Here is a tiny trained network, its code and every weight. The questions are about switching its units off for an input and a target symbol, where a switched-off unit gives its printed mean instead of its output.

import numpy as np


def w(rows, s, z=0):
    codes = np.array(rows[::2]) - 128.0
    scale = np.full(codes.shape[1], s)
    scale[-1] = z or s
    return codes * scale


def norm(h):
    return h / np.sqrt((h * h).mean(-1, keepdims=True) + 1e-5)


def f(y):
    return np.maximum(y, 0)


def softmax(a):
    e = np.exp(a - a.max(-1, keepdims=True))
    return e / e.sum(-1, keepdims=True)


def log_softmax(a):
    a = a - a.max(-1, keepdims=True)
    return a - np.log(np.exp(a).sum(-1, keepdims=True))


def net(x, mask):
    ids = ['γδεζηθλμξπστφψω'.index(c) for c in x.split()]
    T = len(ids)
    res = E[ids] + P[:T]
    r = norm(res)
    for j in range(2):
        rows = slice(3 * j, 3 * j + 3)
        q, k, v = (r @ M[0][rows].T for M in (Q, K, V))
        z = softmax(np.where(np.tri(T) > 0, q @ k.T / 3**0.5, -1e9)) @ v
        o = O[0][rows]
        res = res + np.where(mask[j], z, o[:, -1]) @ o[:, :-1]
    y = f(norm(res) @ A[0][:, :-1].T + A[0][:, -1])
    res = res + np.where(mask[2:6], y, B[0][:, -1]) @ B[0][:, :-1]
    return log_softmax(norm(res)[-1] @ U[:, :-1].T + U[:, -1])


Q, K, V, O, A, B = {}, {}, {}, {}, {}, {}
E = w([
[61,118,107],'γ',
[184,115,96],'δ',
[88,131,109],'ε',
[3,54,32],'ζ',
[146,131,108],'η',
[112,94,133],'θ',
[137,108,115],'λ',
[91,121,88],'μ',
[74,30,125],'ξ',
[96,131,67],'π',
[134,68,136],'σ',
[87,136,65],'τ',
[90,131,67],'φ',
[112,104,22],'ψ',
[150,83,126],'ω',
],0.0067)
P = w([
[136,148,161],'0',
[109,59,149],'1',
[212,66,7],'2',
[24,126,134],'3',
[110,56,149],'4',
[251,69,16],'5',
[27,127,135],'6',
[110,52,151],'7',
],0.013)
Q[0] = w([
[154,2,115],'H0',
[77,150,152],'H0',
[143,122,169],'H0',
[74,177,112],'H1',
[103,157,80],'H1',
[164,179,63],'H1',
],0.024)
K[0] = w([
[146,233,181],'H0',
[198,34,46],'H0',
[140,194,109],'H0',
[26,97,59],'H1',
[84,72,29],'H1',
[171,90,3],'H1',
],0.013)
V[0] = w([
[48,187,185],'H0',
[46,251,100],'H0',
[151,187,90],'H0',
[146,56,254],'H1',
[212,130,80],'H1',
[55,129,169],'H1',
],0.0072)
O[0] = w([
[126,213,116,225],'H0',
[196,241,189,57],'H0',
[187,151,107,73],'H0',
[2,36,234,249],'H1',
[120,68,16,17],'H1',
[145,157,223,222],'H1',
],0.007,0.0013)
A[0] = w([
[81,38,221,97],'N0',
[110,225,34,254],'N1',
[255,175,164,54],'N2',
[33,106,5,140],'N3',
],0.0092,0.006)
B[0] = w([
[229,159,88,255],'N0',
[114,2,49,203],'N1',
[12,231,44,149],'N2',
[160,206,136,216],'N3',
],0.0097,0.0077)
U = w([
[49,167,173,183],'γ',
[211,118,85,11],'δ',
[104,174,188,86],'ε',
[5,92,124,185],'ζ',
[181,158,162,67],'η',
[94,116,184,134],'θ',
[175,129,163,5],'λ',
[108,168,158,120],'μ',
[36,62,142,187],'ξ',
[94,172,113,134],'π',
[94,94,171,124],'σ',
[83,169,109,157],'τ',
[90,173,109,133],'φ',
[130,79,38,139],'ψ',
[136,69,149,173],'ω',
],0.016,0.0033)

Each question gives the input, a string of symbols that net reads in full, and the target symbol t.
The units are the heads (3 rows each of Q, K, V and O) and the neurons (one row each of A and B). Each row of codes is followed by its name. A weight is (code - 128) times the scale printed after its matrix; where a second scale follows, it is the last column's (O, A, B and U).
mask holds one flag per unit, heads first, then neurons. A switched-off unit (its flag False) gives its mean, the last column of its rows in O or B, instead of its output. The means were averaged over made-up inputs and are rounded, as every weight is.
A unit's drop is (log p(t) with every unit on - log p(t) with that unit switched off) / (log p(t) with every unit on - log p(t) with every unit switched off).
The circuit of an input: a set's keep is (log p(t) with only the set's units on - log p(t) with every unit switched off) / (log p(t) with every unit on - log p(t) with every unit switched off). Starting from all 6 units, units are removed one at a time, each time the one whose removal leaves the highest keep (on an exact tie, the one counted first), for as long as the keep stays at least 0.8.
units of the circuit, in order: the units of the circuit, biggest drop first
top k neurons: the k neurons with the biggest drops, biggest first
which heads matter: for each layer, one digit per head in row order, 1 if its drop is at least 0.15 and else 0, layers parted by /
drop of u: that unit's drop, to one decimal
input τ η η δ, target δ: units of the circuit, in order -> [H0, N0, H1]
input ω θ σ σ ω μ λ φ, target ξ: units of the circuit, in order -> [H1]
input ω δ μ γ, target γ: top 2 neurons -> [N1, N0]
input η η ω θ γ, target δ: which heads matter -> 00
input η λ λ λ η η ω ε, target δ: which heads matter -> 00
input ω λ ω η γ η τ ψ, target ξ: which heads matter -> 11
input η ω ω ζ λ ω ζ ψ, target δ: top 2 neurons -> [N1, N2]
input η λ ω μ η ω δ π, target δ: which heads matter -> 00
input ω θ ω η θ, target ξ: which heads matter -> 11
input η δ δ η φ, target δ: top 2 neurons -> [N2, N0]
input η π λ λ τ δ η ζ, target δ: top 2 neurons -> [N1, N2]
input η ψ ψ λ θ, target δ: top 2 neurons -> [N0, N1]
input λ ψ ζ γ, target γ: drop of H1 -> 1.2
input ω η ζ η ω τ ω μ, target ξ: drop of H1 -> 2.0
input η λ ψ ξ η ω ξ π, target δ: drop of H1 -> 0.0
